Below is a small trained network, with its code and all its weights. Each question gives an input and a class and asks what happens when units are switched off, that is, made to give their printed mean instead of their output.

import numpy as np


def w(rows, s, z=0):
    codes = np.array(rows[::2]) - 128.0
    scale = np.full(codes.shape[1], s)
    scale[-1] = z or s
    return codes * scale


def norm(h):
    return h / np.sqrt((h * h).mean(-1, keepdims=True) + 1e-5)


def f(y):
    return np.maximum(y, 0)


def log_softmax(a):
    a = a - a.max(-1, keepdims=True)
    return a - np.log(np.exp(a).sum(-1, keepdims=True))


def net(x, mask):
    res = np.array(x, float).reshape(1, 7) / 4 @ E
    u = 0
    for l in range(4):
        y = f(norm(res) @ A[l][:, :-1].T + A[l][:, -1])
        res = res + np.where(mask[u : u + 3], y, B[l][:, -1]) @ B[l][:, :-1]
        u += 3
    return log_softmax(norm(res)[-1] @ U[:, :-1].T + U[:, -1])


A, B = {}, {}
E = w([
[102,254,146,116,90,83,63,27,76,175,88,65],'x0',
[134,124,165,128,128,123,142,148,173,159,95,106],'x1',
[88,101,195,88,66,174,81,61,160,130,227,91],'x2',
[138,156,91,122,129,156,89,105,170,110,117,167],'x3',
[155,124,142,128,108,101,130,120,150,108,113,126],'x4',
[68,193,159,183,136,142,142,195,117,112,222,190],'x5',
[126,132,118,124,124,130,138,120,124,130,140,126],'x6',
],0.0057)
A[0] = w([
[173,57,197,128,91,136,94,88,166,206,225,236,17],'0.n1',
[227,32,199,52,107,194,106,110,183,135,104,107,141],'0.n2',
[111,253,164,149,102,99,180,197,143,95,178,158,251],'0.n3',
],0.0029,0.00024)
B[0] = w([
[120,117,174,144,105,101,143,84,72,73,168,51,207],'0.n1',
[91,141,58,105,147,189,140,144,2,178,234,149,253],'0.n2',
[66,113,126,122,131,139,153,95,73,88,170,236,235],'0.n3',
],0.0085,0.0027)
A[1] = w([
[73,67,176,74,117,102,20,58,159,182,150,173,1],'1.n1',
[147,118,78,66,181,103,93,117,96,141,69,67,156],'1.n2',
[72,3,121,118,77,186,135,109,126,85,106,110,188],'1.n3',
],0.004,0.00069)
B[1] = w([
[128,93,182,138,92,127,121,165,10,118,82,122,210],'1.n1',
[111,100,138,236,71,110,184,131,106,107,113,124,251],'1.n2',
[254,72,111,92,150,205,160,84,105,199,162,150,225],'1.n3',
],0.0077,0.0031)
A[2] = w([
[96,252,231,180,187,38,107,143,122,147,100,242,168],'2.n1',
[170,149,170,77,175,121,85,72,97,229,178,107,84],'2.n2',
[164,48,13,131,195,106,226,229,157,107,116,204,1],'2.n3',
],0.0039,0.00047)
B[2] = w([
[130,159,97,82,120,50,159,210,42,137,211,146,223],'2.n1',
[147,191,100,70,58,82,122,116,86,48,87,145,187],'2.n2',
[46,233,181,73,1,115,79,110,107,71,38,8,254],'2.n3',
],0.0077,0.005)
A[3] = w([
[109,155,215,124,121,131,132,148,152,72,213,109,249],'3.n1',
[114,153,154,246,50,153,125,95,106,128,142,115,141],'3.n2',
[157,173,51,253,190,29,158,130,89,190,77,166,85],'3.n3',
],0.006,0.0013)
B[3] = w([
[120,104,48,130,188,123,76,183,224,153,130,207,255],'3.n1',
[90,187,214,203,131,133,156,155,253,134,30,95,253],'3.n2',
[255,40,64,94,233,134,159,19,149,175,151,108,246],'3.n3',
],0.0096,0.0044)
U = w([
[141,160,187,143,16,180,145,118,96,125,43,10,167],'0',
[195,117,32,37,127,132,182,120,25,192,233,168,230],'1',
[34,223,143,154,94,90,107,234,170,100,134,161,174],'2',
[122,42,130,180,225,218,107,187,254,158,197,174,5],'3',
[227,90,109,194,215,101,187,47,191,197,92,59,44],'4',
],0.008,0.0019)

Each question gives the input, the list of numbers given to net, and the class t.
The units are the neurons (one row each of A and B). Each row of codes is followed by its name. A weight is (code - 128) times the scale printed after its matrix; where a second scale follows, it is the last column's (A, B and U).
mask holds one flag per neuron, layer by layer. A switched-off neuron (its flag False) gives its mean, the last column of its row in B, instead of its output. The means were averaged over made-up inputs and are rounded, as every weight is.
A unit's drop is (log p(t) with every unit on - log p(t) with that unit switched off) / (log p(t) with every unit on - log p(t) with every unit switched off).
The circuit of an input: a set's keep is (log p(t) with only the set's units on - log p(t) with every unit switched off) / (log p(t) with every unit on - log p(t) with every unit switched off). Starting from all 12 units, units are removed one at a time, each time the one whose removal leaves the highest keep (on an exact tie, the one counted first), for as long as the keep stays at least 0.8.
circuit, biggest first: the units of the circuit, biggest drop first
k most important neurons: the k neurons with the biggest drops, biggest first
top k neurons in layer l: the k neurons of layer l with the biggest drops, biggest first
drop when u is switched off: that unit's drop, to one decimal
input [-4,-6,1,-2,-3,3,-5], class 3: most important neuron : [3.n1]
input [-1,8,7,2,-8,-5,-8], class 1: 3 most important neurons : [0.n2 2.n3 3.n2]
input [8,-7,-1,0,-5,-1,5], class 4: 2 most important neurons : [2.n3 3.n3]
input [-8,6,3,8,2,-7,5], class 1: 2 most important neurons : [0.n2 3.n2]
input [3,1,-3,0,7,7,-7], class 1: top 2 neurons in layer 2 : [2.n1 2.n3]
input [-1,-3,-8,-3,4,-2,-3], class 0: 2 most important neurons : [2.n3 3.n1]
input [-8,-6,-4,1,2,1,7], class 2: 2 most important neurons : [2.n3 3.n3]
input [0,6,2,7,-6,-4,5], class 1: 2 most important neurons : [0.n2 2.n3]
input [1,5,-8,-7,-5,6,-4], class 1: circuit, biggest first : [2.n1 3.n3]
input [8,1,-1,6,1,-7,-2], class 4: 4 most important neurons : [2.n3 3.n3 1.n2 0.n1]
input [5,-5,-3,7,6,-6,6], class 4: 3 most important neurons : [2.n3 3.n3 1.n2]
input [0,-4,6,-4,5,5,-2], class 3: 2 most important neurons : [3.n1 2.n3]
input [6,-6,3,-6,5,1,1], class 2: 3 most important neurons : [1.n3 3.n3 2.n3]
input [-3,0,3,4,-5,-1,-2], class 1: most important neuron : [1.n3]
input [1,-7,2,-8,-8,1,3], class 2: 2 most important neurons : [3.n3 2.n1]
input [3,-4,0,-7,0,-4,8], class 4: 3 most important neurons : [2.n3 1.n2 3.n3]
input [-6,0,0,-5,-6,5,1], class 2: 4 most important neurons : [2.n3 3.n3 3.n2 0.n2]
input [-2,-5,-3,2,5,0,-8], class 0: drop when 2.n3 is switched off : 0.8
input [6,-3,-5,7,-5,-1,5], class 4: drop when 1.n2 is switched off : 0.3
input [-3,-3,-2,-1,5,0,-1], class 0: drop when 2.n3 is switched off : 0.1
input [-8,6,-4,2,-6,4,-5], class 2: drop when 0.n2 is switched off : 0.0
input [-6,-3,-5,-5,-7,6,-6], class 2: circuit, biggest first : [2.n3]
input [6,-6,-5,-8,-1,7,-4], class 1: top 2 neurons in layer 2 : [2.n1 2.n3]
input [7,-5,1,-7,-7,2,-5], class 2: top 2 neurons in layer 1 : [1.n3 1.n1]
